Below is a small trained network, with its code and all its weights. Each question gives an input and a class and asks what happens when units are switched off, that is, made to give their printed mean instead of their output.

import numpy as np


def w(rows, s, z=0):
    codes = np.array(rows[::2]) - 128.0
    scale = np.full(codes.shape[1], s)
    scale[-1] = z or s
    return codes * scale


def norm(h):
    return h / np.sqrt((h * h).mean(-1, keepdims=True) + 1e-5)


def f(y):
    return np.maximum(y, 0)


def log_softmax(a):
    a = a - a.max(-1, keepdims=True)
    return a - np.log(np.exp(a).sum(-1, keepdims=True))


def net(x, mask):
    res = np.array(x, float).reshape(1, 4) / 4 @ E
    u = 0
    for l in range(3):
        y = f(norm(res) @ A[l][:, :-1].T + A[l][:, -1])
        res = res + np.where(mask[u : u + 4], y, B[l][:, -1]) @ B[l][:, :-1]
        u += 4
    return log_softmax(norm(res)[-1] @ U[:, :-1].T + U[:, -1])


A, B = {}, {}
E = w([
[158,73,150,117,86,84,124,61,146,169,119],'x0',
[135,189,98,130,130,140,192,197,170,123,137],'x1',
[121,110,69,87,227,142,151,154,161,141,191],'x2',
[148,28,115,142,176,103,186,180,126,117,2],'x3',
],0.0098)
A[0] = w([
[160,128,172,154,61,121,127,113,150,32,115,2],'0.n0',
[166,115,149,118,104,102,120,135,152,203,128,9],'0.n1',
[96,167,96,133,176,130,142,141,33,99,126,40],'0.n2',
[143,96,114,108,169,160,120,44,1,97,130,2],'0.n3',
],0.0095,0.0025)
B[0] = w([
[60,111,134,168,127,27,138,138,128,152,165,242],'0.n0',
[141,126,239,111,134,165,97,93,52,157,167,190],'0.n1',
[100,144,160,175,158,99,137,7,114,228,80,224],'0.n2',
[215,173,136,211,88,105,176,98,158,144,166,253],'0.n3',
],0.012,0.0038)
A[1] = w([
[242,196,51,131,146,57,247,117,159,92,138,150],'1.n0',
[88,40,204,41,155,147,104,110,248,228,147,49],'1.n1',
[169,140,154,133,139,109,162,112,129,78,145,3],'1.n2',
[154,78,149,66,128,118,2,109,43,195,133,57],'1.n3',
],0.0069,0.0021)
B[1] = w([
[186,45,230,145,65,92,95,113,167,188,208,255],'1.n0',
[51,159,229,125,228,42,41,41,63,182,174,208],'1.n1',
[120,106,158,137,158,132,111,92,211,174,110,138],'1.n2',
[155,255,93,92,154,184,207,119,108,142,167,192],'1.n3',
],0.009,0.0052)
A[2] = w([
[158,1,130,98,141,128,219,101,129,72,66,84],'2.n0',
[194,159,67,145,49,69,90,171,157,116,203,116],'2.n1',
[163,124,66,171,168,238,157,145,73,157,79,255],'2.n2',
[151,61,145,137,187,127,119,162,116,67,90,109],'2.n3',
],0.0075,0.0023)
B[2] = w([
[107,151,49,96,96,192,84,102,185,126,191,253],'2.n0',
[211,104,84,126,145,146,107,126,122,165,128,248],'2.n1',
[160,138,184,106,140,133,145,115,8,66,135,178],'2.n2',
[115,191,60,71,107,136,138,127,123,156,162,196],'2.n3',
],0.015,0.0037)
U = w([
[75,96,183,115,176,138,211,102,102,136,90,185],'0',
[155,84,1,53,54,191,32,151,156,72,194,123],'1',
[209,37,131,200,99,142,178,202,230,151,160,3],'2',
[78,15,102,161,143,74,104,198,138,159,141,173],'3',
],0.008,0.0023)

Each question gives the input, the list of numbers given to net, and the class t.
The units are the neurons (one row each of A and B). Each row of codes is followed by its name. A weight is (code - 128) times the scale printed after its matrix; where a second scale follows, it is the last column's (A, B and U).
mask holds one flag per neuron, layer by layer. A switched-off neuron (its flag False) gives its mean, the last column of its row in B, instead of its output. The means were averaged over made-up inputs and are rounded, as every weight is.
A unit's drop is (log p(t) with every unit on - log p(t) with that unit switched off) / (log p(t) with every unit on - log p(t) with every unit switched off).
The circuit of an input: a set's keep is (log p(t) with only the set's units on - log p(t) with every unit switched off) / (log p(t) with every unit on - log p(t) with every unit switched off). Starting from all 12 units, units are removed one at a time, each time the one whose removal leaves the highest keep (on an exact tie, the one counted first), for as long as the keep stays at least 0.8.
units of the circuit, in order: the units of the circuit, biggest drop first
top k neurons: the k neurons with the biggest drops, biggest first
top k neurons in layer l: the k neurons of layer l with the biggest drops, biggest first
input [2,-4,-1,-3], class 2: units of the circuit, in order -> (0.n3 2.n0 1.n1)
input [-6,-3,7,8], class 1: top 2 neurons -> (2.n0 2.n3)
input [-4,-3,2,8], class 1: units of the circuit, in order -> (2.n0)
input [0,1,-6,-2], class 3: top 2 neurons in layer 1 -> (1.n0 1.n3)
input [-4,2,-3,-4], class 0: units of the circuit, in order -> (0.n2 2.n0)
input [-1,5,-8,8], class 1: units of the circuit, in order -> (2.n0 0.n3 2.n3)
input [2,4,-8,8], class 1: top 2 neurons in layer 1 -> (1.n1 1.n0)
input [-8,-3,-3,-8], class 0: units of the circuit, in order -> (0.n2 2.n0)
input [1,6,-7,4], class 3: top 2 neurons -> (0.n0 0.n3)
input [-7,-1,-8,8], class 1: units of the circuit, in order -> (2.n0 2.n3)
input [-1,-8,-8,-2], class 2: units of the circuit, in order -> (0.n3 1.n1)
input [-4,-4,4,5], class 1: top 4 neurons -> (2.n0 1.n1 0.n0 0.n1)
input [7,2,4,4], class 0: top 3 neurons -> (0.n1 1.n1 0.n3)
input [-2,2,-3,6], class 1: top 2 neurons -> (2.n0 0.n3)
input [-5,-3,-1,6], class 1: top neuron -> (2.n0)
input [-3,-8,-7,5], class 2: top 3 neurons -> (0.n3 1.n1 0.n2)
input [7,-3,6,5], class 0: top 3 neurons -> (1.n1 0.n1 1.n3)
input [2,-7,7,-5], class 2: top 2 neurons -> (0.n3 2.n0)
input [7,7,8,-1], class 3: top 2 neurons -> (1.n1 0.n3)
input [-6,-2,0,-1], class 0: top neuron -> (0.n2)
input [5,2,5,4], class 0: top 3 neurons in layer 0 -> (0.n3 0.n1 0.n0)
